Moves between items:
gz ω cr
gz θ nm
gz ρ hc
gz δ zg
gz β ff
gz τ gd
cr ω cp
cr θ hp
cr ρ ff
cr δ gz
cr β tc
cr τ dr
jb ω ll
jb θ fb
jb ρ cr
jb δ dr
jb β cp
jb τ zp
ll ω dg
ll θ gb
ll ρ cp
ll δ jb
ll β sr
ll τ rm
fh ω ls
fh θ sr
fh ρ gb
fh δ jh
fh β fs
fh τ zd
lz ω gp
lz θ tb
lz ρ ns
lz δ dg
lz β md
lz τ gr
sj ω qq
sj θ tj
sj ρ ms
sj δ fd
sj β tm
sj τ lt
cg ω bf
cg θ gp
cg ρ dj
cg δ qr
cg β bs
cg τ bp
lp ω jh
lp θ cr
lp ρ dn
lp δ rg
lp β fb
lp τ tc
qb ω bc
qb θ rr
qb ρ cg
qb δ bp
qb β bf
qb τ bh
zn ω lt
zn θ zq
zn ρ bc
zn δ tz
zn β fd
zn τ dt
ls ω dj
ls θ ns
ls ρ fs
ls δ fh
ls β tb
ls τ jj
fs ω tb
fs θ zd
fs ρ rm
fs δ gb
fs β ch
fs τ fh
rm ω ch
rm θ jh
rm ρ jb
rm δ zp
rm β ll
rm τ gb
bh ω tz
bh θ cm
bh ρ bp
bh δ gp
bh β qb
bh τ rr
tz ω zn
tz θ nz
tz ρ qb
tz δ bh
tz β bc
tz τ qc
rr ω qc
rr θ bs
rr ρ gp
rr δ mp
rr β bh
rr τ cm
zh ω sb
zh θ sj
zh ρ sg
zh δ hg
zh β rf
zh τ tm
gb ω fs
gb θ gm
gb ρ zp
gb δ fb
gb β rm
gb τ jh
mp ω rr
mp θ dj
mp ρ lz
mp δ gr
mp β gp
mp τ tq
gh ω nm
gh θ mq
gh ρ zh
gh δ tm
gh β sb
gh τ qq
jj ω qr
jj θ dg
jj ρ fh
jj δ zd
jj β ls
jj τ ns
tq ω cm
tq θ qr
tq ρ gr
tq δ tb
tq β mp
tq τ dj
tb ω tq
tb θ jj
tb ρ ch
tb δ fs
tb β gr
tb τ ls
dt ω tj
dt θ lj
dt ρ tz
dt δ qc
dt β zn
dt τ zq
lj ω hg
lj θ bc
lj ρ nz
lj δ rt
lj β zq
lj τ nr
rt ω lj
rt θ qb
rt ρ cm
rt δ bs
rt β nz
rt τ bf
tm ω gh
tm θ lt
tm ρ hg
tm δ ms
tm β zh
tm τ sj
ns ω md
ns θ ch
ns ρ zd
ns δ sr
ns β jj
ns τ dg
rg ω lp
rg θ gz
rg ρ nj
rg δ fz
rg β dn
rg τ ff
gr ω mp
gr θ ls
gr ρ dg
gr δ ch
gr β lz
gr τ tb
mq ω fz
mq θ rf
mq ρ sj
mq δ lt
mq β qq
mq τ dp
bp ω qb
bp θ mp
bp ρ qr
bp δ md
bp β cg
bp τ gp
qr ω cg
qr θ lz
qr ρ ls
qr δ jj
qr β dj
qr τ md
fz ω rg
fz θ zg
fz ρ qq
fz δ mq
fz β nj
fz τ hc
hg ω zh
hg θ fd
hg ρ zq
hg δ lj
hg β sg
hg τ ms
ff ω tc
ff θ gd
ff ρ fz
ff δ hc
ff β rg
ff τ gz
ch ω gr
ch θ fh
ch ρ ll
ch δ rm
ch β dg
ch τ fs
bf ω nr
bf θ bh
bf ρ bs
bf δ cg
bf β rt
bf τ qb
bs ω rt
bs θ bp
bs ρ tq
bs δ dj
bs β cm
bs τ cg
cm ω nz
cm θ cg
cm ρ mp
cm δ tq
cm β rr
cm τ bs
nm ω hp
nm θ fz
nm ρ sb
nm δ gh
nm β gd
nm τ nj
zg ω gz
zg θ gh
zg ρ dp
zg δ rf
zg β hc
zg τ sb
nj ω dn
nj θ hc
nj ρ gh
nj δ qq
nj β nm
nj τ fz
sb ω gd
sb θ qq
sb ρ rf
sb δ zh
sb β zg
sb τ gh
gm ω zd
gm θ jb
gm ρ lp
gm δ tc
gm β jh
gm τ cp
nr ω ms
nr θ tz
nr ρ rt
nr δ bf
nr β lj
nr τ bc
zd ω jj
zd θ ll
zd ρ jh
zd δ gm
zd β fh
zd τ sr
dn ω fb
dn θ ff
dn ρ nm
dn δ nj
dn β hp
dn τ rg
dj ω bs
dj θ md
dj ρ tb
dj δ ls
dj β tq
dj τ qr
cp ω sr
cp θ zp
cp ρ tc
cp δ cr
cp β gm
cp τ jb
bc ω fd
bc θ qc
bc ρ bf
bc δ qb
bc β nr
bc τ tz
ms ω tm
ms θ zn
ms ρ lj
ms δ nr
ms β hg
ms τ fd
zq ω sg
zq θ nr
zq ρ qc
zq δ nz
zq β dt
zq τ lj
dg ω lz
dg θ fs
dg ρ sr
dg δ ll
dg β ns
dg τ ch
fb ω gb
fb θ tc
fb ρ hp
fb δ dn
fb β zp
fb τ lp
gd ω dr
gd θ nj
gd ρ zg
gd δ sb
gd β gz
gd τ nm
tc ω gm
tc θ dr
tc ρ rg
tc δ ff
tc β lp
tc τ cr
fd ω sj
fd θ dt
fd ρ nr
fd δ bc
fd β ms
fd τ zn
gp ω bh
gp θ tq
gp ρ md
gp δ lz
gp β bp
gp τ mp
zp ω rm
zp θ lp
zp ρ dr
zp δ hp
zp β jb
zp τ fb
lt ω mq
lt θ sg
lt ρ fd
lt δ zn
lt β sj
lt τ tj
tj ω dp
tj θ hg
tj ρ zn
tj δ dt
tj β lt
tj τ sg
sg ω rf
sg θ ms
sg ρ dt
sg δ zq
sg β tj
sg τ hg
nz ω zq
nz θ bf
nz ρ rr
nz δ cm
nz β qc
nz τ rt
qc ω dt
qc θ rt
qc ρ bh
qc δ rr
qc β tz
qc τ nz
dp ω hc
dp θ zh
dp ρ lt
dp δ tj
dp β mq
dp τ rf
jh ω fh
jh θ cp
jh ρ fb
jh δ lp
jh β gb
jh τ gm
rf ω zg
rf θ tm
rf ρ tj
rf δ sg
rf β dp
rf τ zh
qq ω nj
qq θ dp
qq ρ tm
qq δ sj
qq β gh
qq τ mq
hc ω ff
hc θ sb
hc ρ mq
hc δ dp
hc β fz
hc τ zg
dr ω jb
dr θ dn
dr ρ gz
dr δ gd
dr β cr
dr τ hp
md ω bp
md θ gr
md ρ jj
md δ ns
md β qr
md τ lz
sr ω ns
sr θ rm
sr ρ gm
sr δ cp
sr β zd
sr τ ll
hp ω zp
hp θ rg
hp ρ gd
hp δ nm
hp β dr
hp τ dn

The rows follow the links: the fewer symbols apart two items are, the more alike their rows tend to be.

Each row is also shifted at random along 5 hidden directions that mean nothing.

Some items, each with a row of numbers:
nm: [35,-18,41,-23,-2,42,16,-31,-20,-2,9,0,14,35,14,8,-24,39,55,-1,20,8,6,-2,-32,-35,32,2,-27,6,-4,1,17,-21,-3,41,32,30,-24,-9,-8,-17,-22,-13,-44,-12,62,48,8,30,-6,-31,32,21,-20,-25,36,-48,16,-4,-19,27,-47,28,28,-7,14,41]
zh: [-54,7,34,2,36,21,8,-34,-21,42,18,33,18,-5,1,-30,-24,11,15,18,39,-17,-10,-13,-48,-36,10,43,-7,7,33,-40,-21,-3,-41,-1,23,28,-4,-30,28,25,-36,-33,-52,16,53,18,7,35,-1,0,14,9,6,-14,7,-28,32,-30,-24,51,3,-3,13,-16,0,37]
ch: [14,8,-31,-18,-11,2,-14,15,14,-40,-26,16,-37,15,-7,39,8,66,-8,7,-22,16,4,29,52,29,-10,-32,-18,26,45,16,-42,-13,-11,0,-34,-24,18,-31,-31,-37,20,40,25,-28,-37,-5,-35,-51,10,-6,-11,11,-1,14,1,9,-12,18,11,-51,52,-34,-20,39,-8,16]
zq: [-173,21,11,25,45,-18,-28,-12,2,55,-8,-6,1,-31,-35,-41,-1,-2,-30,35,27,-25,-28,-22,-27,6,-27,42,36,13,28,-52,-29,42,-15,-21,-9,19,4,-19,36,44,-10,-24,-8,26,-29,-27,7,9,-13,45,-20,-9,21,20,-25,33,13,-24,-14,35,46,-28,-11,4,-24,-13]
lp: [7,-14,12,-33,-9,18,-38,-23,-15,-30,-27,-8,-26,47,-4,43,15,73,49,20,7,28,-3,11,16,-6,18,-27,-17,27,26,4,-32,-15,-4,17,0,9,-13,-43,-32,-52,4,25,2,-43,0,29,7,-15,-8,-19,22,39,-5,-9,44,-15,5,16,-17,-16,12,-11,13,36,10,39]
fh: [82,-1,-28,-16,-24,-7,-39,22,28,-46,-47,-19,-47,24,-19,40,17,53,-4,18,-28,17,-7,20,44,36,-20,-44,-9,28,3,22,-3,12,34,16,-44,-9,-3,-10,-39,-32,32,39,46,-30,-79,3,-20,-43,10,12,-16,15,-16,23,15,28,-18,28,13,-41,33,-21,-12,50,-13,-16]
bh: [-8,20,15,37,7,21,18,6,9,15,14,-130,30,-57,-36,-1,-6,77,-48,-31,-22,-17,0,-14,12,33,-39,-17,54,-28,-22,15,36,17,70,60,35,-24,9,43,10,37,20,18,28,32,4,-41,-7,-15,-85,19,-2,-33,-35,21,-45,33,-34,-10,20,-10,-28,-11,-51,-22,-29,-39]
gm: [-94,-12,0,-30,-13,35,-27,-2,13,-40,-42,-10,-38,52,-12,46,-11,97,34,15,1,26,2,24,22,10,2,-37,-35,40,21,16,-2,-11,13,48,-21,11,-12,-28,-43,-58,13,34,9,-37,-21,28,-24,-24,0,-12,7,31,-28,5,35,-17,-5,14,-5,-31,8,-5,4,47,-10,28]
cp: [-121,-22,-3,-31,-18,10,-50,5,16,-38,-56,-1,-47,64,-16,34,4,41,34,31,5,27,-5,17,13,12,-2,-35,-27,45,-6,12,11,9,19,26,-37,22,-25,-15,-39,-52,21,27,23,-38,-61,25,-13,-13,22,4,0,33,-16,7,43,2,1,18,-8,-22,10,5,16,52,-6,10]
mq: [-59,-7,26,-12,35,14,-16,-18,8,31,-19,48,-8,24,-16,-33,-37,-5,20,43,39,-18,-22,-6,-61,-24,6,42,-19,37,13,-49,9,25,-26,10,-18,57,-24,-27,20,19,-30,-39,-45,11,-7,35,-9,36,30,22,-1,14,-1,-4,24,-18,38,-23,-24,53,13,5,28,16,-14,21]
dt: [79,22,15,22,34,-1,3,-10,3,38,8,-28,21,-45,-29,-34,-15,16,-32,11,10,-27,-19,-15,-28,5,-23,31,36,-5,12,-34,-1,28,4,6,9,14,2,1,31,56,-17,-20,-15,34,2,-19,-1,13,-33,34,-9,-14,0,12,-28,23,6,-27,-5,38,15,-14,-15,-16,-22,-15]
dp: [-3,-3,21,-7,37,-5,-10,-27,-20,34,5,57,5,5,2,-32,-5,-31,23,29,40,-10,-20,-9,-45,-34,16,52,-3,16,29,-46,-31,7,-53,-32,4,36,-7,-34,24,19,-31,-38,-44,8,26,20,20,31,19,5,10,18,25,-12,17,-14,37,-20,-29,51,19,0,24,-6,3,32]
sj: [-18,0,41,9,29,15,3,-21,-3,39,9,-29,20,-8,-20,-33,-21,-4,6,9,28,-20,-17,-21,-53,-22,0,30,20,-4,-19,-30,28,19,12,23,22,38,-20,7,23,37,-21,-36,-29,28,18,9,17,37,-17,17,9,1,-9,-4,1,-7,15,-19,-18,53,-27,18,9,-18,-8,-8]
gr: [4,9,-46,5,-23,-37,-4,24,-1,-26,3,21,-13,-18,14,23,37,-37,-28,-16,-32,18,13,8,59,28,-8,-22,7,-19,12,22,-33,-8,-11,-54,-16,-47,29,3,-12,-18,24,26,39,-18,-22,-34,0,-39,11,-9,-15,-14,28,10,-24,23,-22,22,20,-53,32,-19,-20,2,13,-14]
jb: [-73,-24,-18,-33,-34,24,27,14,1,-34,-2,87,-12,61,50,16,-20,-31,45,-12,3,23,28,29,6,-22,40,-16,-76,10,-8,28,16,-47,-28,4,-13,3,2,1,-28,-50,-4,7,-20,-25,28,45,-28,7,64,-43,13,7,-13,-22,35,-60,10,18,7,-24,-30,26,30,5,20,32]
lj: [134,33,1,23,41,-38,-21,-14,-9,37,12,-4,8,-57,-23,-33,21,-21,-44,22,8,-21,-31,-22,-9,11,-19,43,52,-6,36,-47,-57,32,-28,-56,-5,-3,14,-27,35,53,-10,-20,2,27,-18,-37,28,-6,-21,37,-17,-8,42,18,-36,48,9,-19,-14,25,61,-37,-20,-9,-9,-14]
tq: [46,19,-44,20,-14,-25,33,26,-2,-13,31,30,13,-44,25,4,22,-40,-44,-33,-32,1,22,7,50,20,-4,-6,7,-39,21,17,-34,-24,-23,-47,-3,-62,40,12,1,3,15,18,22,5,13,-42,-8,-29,4,-15,-14,-29,29,8,-43,11,-19,5,26,-42,24,-23,-29,-22,6,-10]
jh: [-34,-16,12,-31,-25,80,15,12,34,-45,-43,-48,-22,57,-21,48,-57,152,24,-7,-12,13,20,35,15,8,-8,-56,-57,36,-17,39,65,-20,56,131,-4,13,-19,13,-44,-50,15,44,3,-18,-5,46,-66,-17,-16,-17,9,12,-85,1,34,-43,-18,15,11,-29,-41,14,-10,37,-28,13]
rf: [-74,7,41,-8,41,42,14,-39,-17,36,13,11,27,-1,-7,-26,-40,66,27,19,39,-17,-3,-4,-50,-32,9,38,-16,15,40,-38,-15,-7,-37,36,29,35,-8,-34,23,17,-44,-27,-64,10,70,29,-7,31,-18,-6,23,13,-14,-13,8,-38,31,-35,-29,53,-4,-5,8,-10,-11,46]
bp: [-82,32,-25,17,18,-14,-12,17,21,5,-12,-4,-15,-34,-26,-3,-1,45,-56,9,-16,-14,-9,12,32,40,-40,2,16,9,44,-13,-37,15,-3,-8,-27,-24,27,-10,5,12,11,22,29,4,-43,-39,-36,-35,-12,29,-32,-21,2,31,-41,35,-13,-5,16,-32,64,-48,-42,18,-30,-17]
ff: [4,-29,20,-29,-12,29,8,-7,1,-9,-6,50,-8,59,22,-2,-32,-17,53,7,18,7,5,10,-36,-34,31,-1,-50,22,-31,6,44,-14,-5,30,-3,37,-26,1,-12,-22,-16,-15,-31,-13,23,59,-11,32,46,-21,19,21,-22,-25,47,-49,21,5,-10,23,-40,41,42,4,12,25]
fz: [38,-5,32,-26,32,7,-57,-37,-8,5,-42,5,-27,37,-30,-2,-3,47,40,59,36,4,-36,-9,-34,-15,1,18,0,49,32,-43,-31,23,-21,4,-16,51,-27,-53,-6,-5,-15,-16,-26,-17,-27,35,12,13,9,19,10,48,6,0,45,4,33,-12,-37,39,39,-13,28,39,-5,32]
rt: [114,30,-7,25,22,51,82,38,47,17,11,17,22,-41,-14,-37,-84,46,-66,-21,-18,-43,17,27,-25,13,-29,26,-31,1,-7,-2,61,-4,12,77,-13,5,17,42,28,60,-16,-9,-29,57,21,-3,-87,7,5,19,-32,-57,-60,16,-49,-24,-5,-26,31,9,-9,-6,-37,-18,-50,-25]
sg: [-155,-6,21,21,16,-13,26,-16,-29,51,48,25,46,-22,23,-45,0,-93,5,-17,27,-18,3,-28,-47,-35,19,44,12,-35,-21,-17,9,2,-22,-33,36,7,1,20,42,33,-24,-50,-37,31,61,-7,38,51,5,-6,8,-16,25,-23,-14,-18,15,-20,-10,50,-40,29,16,-52,18,1]
cg: [-127,30,-23,19,12,26,46,30,20,14,14,32,10,-33,-3,-13,-42,51,-56,-16,-14,-17,23,25,18,22,-25,10,-21,-1,40,-1,-7,-16,-17,25,-15,-28,37,5,16,16,-4,17,-8,22,16,-22,-65,-20,-3,3,-28,-42,-23,14,-50,-13,-7,-14,27,-26,25,-28,-42,-5,-29,4]

From each start, follow one symbol. Which item do you reach?
Answers are names.
---
[185,-11,31,-19,16,8,5,-37,-29,7,18,30,15,10,17,-8,5,-11,42,10,24,6,-6,-13,-34,-34,35,24,-7,0,24,-20,-33,-14,-41,-20,26,23,-13,-29,10,2,-28,-27,-42,-7,58,29,32,26,4,-20,29,29,22,-26,26,-25,26,-10,-28,41,-4,7,26,-15,25,38]
δ: rf
---
[0,-20,27,-31,-3,22,-38,-20,-5,-19,-34,-16,-24,56,-11,23,-5,49,55,27,16,17,-9,4,-16,-12,12,-17,-15,37,-5,-2,13,5,17,38,-7,37,-36,-20,-24,-31,-1,3,-7,-30,-20,44,7,6,3,0,17,42,-17,-10,53,-14,11,9,-22,13,-10,12,27,33,1,21]
ω: fb
---
[119,-14,20,-36,0,22,-28,-32,-11,-28,-19,-4,-19,41,-1,32,5,78,54,21,14,22,-6,8,4,-15,18,-14,-18,28,35,-4,-29,-11,-11,22,6,17,-18,-45,-26,-35,-8,12,-17,-31,14,37,11,-9,-8,-19,26,42,-4,-10,45,-24,13,7,-28,6,12,-6,19,27,11,44]
β: dr
---
[119,-23,22,-29,-7,12,0,-24,-19,-9,8,32,7,34,23,2,-4,-27,51,4,21,8,2,0,-26,-35,38,4,-23,6,-15,0,9,-15,-17,3,12,31,-22,-10,-6,-15,-17,-18,-30,-13,36,44,19,27,24,-25,26,27,2,-25,40,-31,19,2,-18,24,-33,29,37,-2,25,26]
β: gz
---
[-6,-25,40,-17,-1,-4,-38,-31,-22,5,-8,-35,1,35,-3,6,19,-12,56,12,22,12,-18,-22,-30,-30,21,-6,11,7,-28,-8,14,8,15,5,25,36,-35,-8,-7,-11,-5,-18,-8,-16,5,29,53,28,-14,-5,28,38,5,-17,43,-7,13,5,-27,33,-33,28,39,3,19,10]
δ: qq
---
[-39,-23,28,-27,-3,23,-31,-17,3,-11,-29,-6,-21,58,-9,18,-13,31,55,27,20,14,-9,0,-26,-20,16,-9,-22,35,-14,-3,24,7,12,39,-6,39,-34,-17,-21,-30,-7,-4,-15,-20,-16,44,6,15,11,0,16,35,-17,-10,53,-22,15,8,-20,16,-19,24,30,30,2,23]
β: dn
---
[-34,-6,-37,-3,-40,-11,10,31,8,-36,-3,25,-17,15,20,26,14,-32,-10,-23,-30,20,22,19,43,19,1,-34,-18,-11,-15,40,11,-21,10,-16,-19,-31,15,19,-22,-36,26,26,35,-16,-25,-6,-17,-24,26,-16,-8,-12,-2,1,-3,2,-21,25,25,-52,-6,9,-2,4,10,-14]
θ: fs
---
[-26,-10,-34,-6,-41,-5,5,32,11,-43,-10,9,-16,24,19,34,11,-19,1,-18,-29,20,24,20,40,17,3,-39,-25,-1,-25,43,18,-16,18,3,-18,-24,6,18,-28,-38,26,32,34,-21,-29,-1,-15,-22,24,-15,-7,-2,-8,0,5,-2,-23,25,22,-51,-12,10,0,13,12,-14]
τ: fh
---
[27,-15,37,-24,15,48,9,-22,6,8,-17,28,-2,38,-8,-15,-55,40,43,24,29,-11,-8,11,-53,-31,15,16,-41,31,-5,-22,35,-1,-6,56,-2,55,-32,-11,6,2,-29,-24,-50,3,27,55,-22,33,21,1,14,18,-36,-12,38,-45,27,-14,-21,43,-25,21,31,11,-7,29]
β: fz
---
[9,-32,-5,-28,-39,13,16,6,-6,-36,3,56,-3,53,45,23,0,-46,48,-18,-1,28,25,17,3,-23,40,-22,-48,-2,-26,35,24,-38,-13,-1,0,-1,-11,9,-29,-45,-1,4,-9,-25,28,39,-1,12,45,-43,16,15,-4,-29,36,-47,5,23,3,-13,-44,37,35,-2,31,19]
β: zp
---
[-160,-17,-18,-17,-33,-10,-35,8,-3,-36,-21,-15,-26,41,6,41,30,4,23,0,-7,29,6,8,37,9,2,-44,-8,6,-10,29,-1,-6,17,-5,-15,-17,-5,-5,-38,-59,30,32,37,-43,-36,6,7,-23,7,-18,10,19,5,0,24,4,-15,26,3,-44,-2,7,9,30,14,3]
θ: gb
---
[-6,14,-59,28,-11,-47,6,58,43,0,-13,60,-22,-24,0,-23,2,-107,-64,3,-29,-18,1,11,17,35,-29,9,-4,-3,-31,7,21,27,3,-45,-63,-17,17,34,9,25,23,-1,39,18,-82,-33,-34,-15,64,41,-51,-37,16,24,-43,41,-12,13,34,-30,33,-6,-12,8,-14,-56]
ρ: md
---
[61,11,-35,18,-25,-19,6,32,12,-25,0,-32,-9,-26,-6,18,23,-1,-42,-22,-40,7,9,6,50,38,-19,-31,20,-19,-14,27,1,0,32,-11,-11,-43,19,25,-14,-3,26,31,48,-7,-37,-37,-6,-36,-14,4,-16,-21,4,14,-28,33,-33,19,25,-46,13,-12,-33,-2,-2,-36]
δ: ns
